Below is a small trained network, with its code and all its weights. Each question gives an input and a class and asks what happens when units are switched off, that is, made to give their printed mean instead of their output.

import numpy as np


def w(rows, s, z=0):
    codes = np.array(rows[::2]) - 128.0
    scale = np.full(codes.shape[1], s)
    scale[-1] = z or s
    return codes * scale


def norm(h):
    return h / np.sqrt((h * h).mean(-1, keepdims=True) + 1e-5)


def f(y):
    return y / 2 * (1 + np.tanh(0.7978845608 * (y + 0.044715 * y**3)))


def log_softmax(a):
    a = a - a.max(-1, keepdims=True)
    return a - np.log(np.exp(a).sum(-1, keepdims=True))


def net(x, mask):
    res = np.array(x, float).reshape(1, 5) / 4 @ E
    u = 0
    for l in range(3):
        y = f(norm(res) @ A[l][:, :-1].T + A[l][:, -1])
        res = res + np.where(mask[u : u + 12], y, B[l][:, -1]) @ B[l][:, :-1]
        u += 12
    return log_softmax(norm(res)[-1] @ U[:, :-1].T + U[:, -1])


A, B = {}, {}
E = w([
[103,12,108],'x0',
[224,82,230],'x1',
[34,156,254],'x2',
[97,112,148],'x3',
[152,145,103],'x4',
],0.0058)
A[0] = w([
[155,155,184,5],'L0N0',
[145,110,162,32],'L0N1',
[220,87,227,95],'L0N2',
[101,114,116,57],'L0N3',
[149,24,205,62],'L0N4',
[64,57,107,123],'L0N5',
[109,167,65,221],'L0N6',
[254,113,171,178],'L0N7',
[122,84,90,199],'L0N8',
[71,111,114,243],'L0N9',
[136,192,123,99],'L0N10',
[94,213,141,164],'L0N11',
],0.0071,0.0021)
B[0] = w([
[2,134,147,123],'L0N0',
[221,140,179,108],'L0N1',
[185,162,73,238],'L0N2',
[82,137,99,110],'L0N3',
[200,110,107,193],'L0N4',
[99,96,96,174],'L0N5',
[114,86,97,221],'L0N6',
[194,71,171,252],'L0N7',
[151,63,128,185],'L0N8',
[158,63,88,206],'L0N9',
[218,83,134,144],'L0N10',
[254,67,131,207],'L0N11',
],0.0039,0.0026)
A[1] = w([
[120,135,128,50],'L1N0',
[88,182,164,111],'L1N1',
[145,171,173,85],'L1N2',
[31,197,118,103],'L1N3',
[74,253,187,94],'L1N4',
[102,73,175,241],'L1N5',
[172,159,95,176],'L1N6',
[44,124,226,58],'L1N7',
[107,126,79,175],'L1N8',
[116,147,135,6],'L1N9',
[89,189,120,232],'L1N10',
[111,176,140,47],'L1N11',
],0.011,0.002)
B[1] = w([
[131,135,103,106],'L1N0',
[144,51,129,167],'L1N1',
[81,76,222,169],'L1N2',
[175,104,85,213],'L1N3',
[200,13,149,253],'L1N4',
[141,254,120,205],'L1N5',
[101,176,147,196],'L1N6',
[164,158,114,225],'L1N7',
[83,124,133,191],'L1N8',
[142,103,119,101],'L1N9',
[93,43,109,187],'L1N10',
[197,97,165,126],'L1N11',
],0.0071,0.0034)
A[2] = w([
[101,94,138,219],'L2N0',
[242,206,122,202],'L2N1',
[166,253,195,252],'L2N2',
[98,195,119,142],'L2N3',
[94,246,46,17],'L2N4',
[45,116,144,168],'L2N5',
[150,115,227,225],'L2N6',
[33,155,162,209],'L2N7',
[134,225,35,226],'L2N8',
[88,207,253,154],'L2N9',
[75,168,38,223],'L2N10',
[240,4,95,28],'L2N11',
],0.0069,0.0024)
B[2] = w([
[124,169,86,164],'L2N0',
[40,203,97,247],'L2N1',
[79,192,136,229],'L2N2',
[108,110,86,126],'L2N3',
[69,97,168,157],'L2N4',
[142,150,50,132],'L2N5',
[124,200,145,231],'L2N6',
[128,200,119,132],'L2N7',
[39,143,158,218],'L2N8',
[124,195,193,173],'L2N9',
[2,86,126,227],'L2N10',
[228,109,150,252],'L2N11',
],0.0055,0.0036)
U = w([
[90,173,138,247],'0',
[234,65,173,147],'1',
[163,255,160,105],'2',
[153,123,244,4],'3',
[119,116,129,10],'4',
],0.01,0.0025)

Each question gives the input, the list of numbers given to net, and the class t.
The units are the neurons (one row each of A and B). Each row of codes is followed by its name. A weight is (code - 128) times the scale printed after its matrix; where a second scale follows, it is the last column's (A, B and U).
mask holds one flag per neuron, layer by layer. A switched-off neuron (its flag False) gives its mean, the last column of its row in B, instead of its output. The means were averaged over made-up inputs and are rounded, as every weight is.
A unit's drop is (log p(t) with every unit on - log p(t) with that unit switched off) / (log p(t) with every unit on - log p(t) with every unit switched off).
The circuit of an input: a set's keep is (log p(t) with only the set's units on - log p(t) with every unit switched off) / (log p(t) with every unit on - log p(t) with every unit switched off). Starting from the 12 units with the biggest drops (on a tie, the unit counted first), units are removed one at a time, each time the one whose removal leaves the highest keep (on an exact tie, the one counted first), for as long as the keep stays at least 0.8.
circuit, biggest first: the units of the circuit, biggest drop first
top k neurons: the k neurons with the biggest drops, biggest first
top k neurons in layer l: the k neurons of layer l with the biggest drops, biggest first
drop when u is switched off: that unit's drop, to one decimal
input [5,0,1,-8,6], class 0: top 4 neurons : [L1N4; L1N2; L0N11; L1N1]
input [0,3,-2,-6,0], class 2: circuit, biggest first : [L1N4; L2N1]
input [-4,0,1,4,3], class 1: circuit, biggest first : [L1N4]
input [3,1,8,-1,4], class 2: circuit, biggest first : [L1N5; L1N7]
input [1,2,6,7,6], class 2: circuit, biggest first : [L1N5; L1N7]
input [-3,0,8,-8,-4], class 1: circuit, biggest first : [L1N4; L1N1]
input [-6,8,-7,4,0], class 2: circuit, biggest first : [L1N4; L2N1]
input [7,8,4,8,7], class 2: top 2 neurons : [L1N5; L1N4]
input [-3,3,-8,6,2], class 2: top 2 neurons in layer 2 : [L2N1; L2N8]
input [-2,4,-8,2,4], class 2: top 3 neurons in layer 1 : [L1N4; L1N10; L1N6]
input [-2,4,-6,3,6], class 2: top 2 neurons : [L1N4; L2N1]
input [3,6,8,7,-6], class 2: top 2 neurons in layer 1 : [L1N5; L1N7]
input [-4,-5,8,7,-5], class 1: top 2 neurons : [L1N4; L1N3]
input [4,5,3,8,5], class 2: top neuron : [L1N5]
input [6,5,8,-6,7], class 2: drop when L2N0 is switched off : 0.0
input [-4,0,1,-3,-3], class 1: drop when L0N8 is switched off : 0.3
input [-3,0,-4,-1,-4], class 0: drop when L1N4 is switched off : 0.4
input [-3,-7,5,-3,-8], class 1: drop when L1N4 is switched off : 0.1
